Below are the code and all the weights of a small trained network. Each question names an input and a class and asks about switching units off, where a switched-off unit gives its printed mean instead of its output.

import numpy as np


def w(rows, s, z=0):
    codes = np.array(rows[::2]) - 128.0
    scale = np.full(codes.shape[1], s)
    scale[-1] = z or s
    return codes * scale


def f(y):
    return np.maximum(y, 0)


def log_softmax(a):
    a = a - a.max(-1, keepdims=True)
    return a - np.log(np.exp(a).sum(-1, keepdims=True))


def net(x, mask):
    res = np.array(x, float).reshape(1, 5) / 4 @ E
    y = f(res @ A[0][:, :-1].T + A[0][:, -1])
    res = res + np.where(mask, y, B[0][:, -1]) @ B[0][:, :-1]
    return log_softmax(res[-1] @ U[:, :-1].T + U[:, -1])


A, B = {}, {}
E = w([
[76,194,172,178,238,43,146,195,171,177,29],'x0',
[95,194,247,202,92,122,190,30,75,71,188],'x1',
[149,145,182,87,113,127,93,172,126,151,143],'x2',
[113,126,111,120,106,59,123,95,83,119,138],'x3',
[177,106,135,125,104,116,164,149,114,123,77],'x4',
],0.012)
A[0] = w([
[141,66,24,63,154,124,72,176,152,168,124,66],'neuron 1',
[72,180,157,180,198,32,107,171,159,167,36,234],'neuron 2',
[139,189,245,170,99,167,204,82,90,84,175,2],'neuron 3',
[133,107,60,77,132,132,88,165,140,128,104,64],'neuron 4',
[161,77,83,82,47,203,113,96,86,114,194,158],'neuron 5',
[151,93,101,82,60,157,130,98,163,107,178,166],'neuron 6',
],0.012,0.0022)
B[0] = w([
[157,148,201,179,120,105,72,1,111,90,135,221],'neuron 1',
[114,120,81,80,105,179,206,198,124,127,178,252],'neuron 2',
[166,104,133,147,130,95,10,65,136,134,83,222],'neuron 3',
[117,111,136,166,118,90,54,99,118,141,85,186],'neuron 4',
[85,144,152,110,151,160,236,227,156,134,151,233],'neuron 5',
[130,144,56,96,149,121,171,197,120,160,101,197],'neuron 6',
],0.0091,0.027)
U = w([
[39,159,90,74,109,142,254,217,100,123,142,253],'0',
[102,141,142,212,92,59,53,52,80,94,88,3],'1',
],0.0072,0.0022)

Each question gives the input, the list of numbers given to net, and the class t.
The units are the neurons (one row each of A and B). Each row of codes is followed by its name. A weight is (code - 128) times the scale printed after its matrix; where a second scale follows, it is the last column's (A, B and U).
mask holds one flag per neuron, in row order. A switched-off neuron (its flag False) gives its mean, the last column of its row in B, instead of its output. The means were averaged over made-up inputs and are rounded, as every weight is.
A unit's drop is (log p(t) with every unit on - log p(t) with that unit switched off) / (log p(t) with every unit on - log p(t) with every unit switched off).
The circuit of an input: a set's keep is (log p(t) with only the set's units on - log p(t) with every unit switched off) / (log p(t) with every unit on - log p(t) with every unit switched off). Starting from all 6 units, units are removed one at a time, each time the one whose removal leaves the highest keep (on an exact tie, the one counted first), for as long as the keep stays at least 0.8.
circuit, biggest first: the units of the circuit, biggest drop first
k most important neurons: the k neurons with the biggest drops, biggest first
drop when u is switched off: that unit's drop, to one decimal
input [7,-8,1,8,5], class 1: 4 most important neurons => neuron 1; neuron 5; neuron 4; neuron 6
input [-2,6,-8,-8,-8], class 1: circuit, biggest first => neuron 3
input [-4,-5,7,-6,-2], class 1: 3 most important neurons => neuron 1; neuron 2; neuron 4
input [-4,5,4,-1,-3], class 1: 2 most important neurons => neuron 3; neuron 2
input [2,-4,-2,-5,4], class 1: 2 most important neurons => neuron 5; neuron 1
input [-6,7,-7,-1,7], class 1: 2 most important neurons => neuron 3; neuron 2
input [1,3,2,-5,-4], class 1: 2 most important neurons => neuron 5; neuron 2
input [-8,6,-8,6,-5], class 0: drop when neuron 5 is switched off => 8.3
input [3,-7,7,-3,5], class 1: drop when neuron 1 is switched off => 0.3
input [-3,-7,2,2,2], class 1: drop when neuron 1 is switched off => 0.5
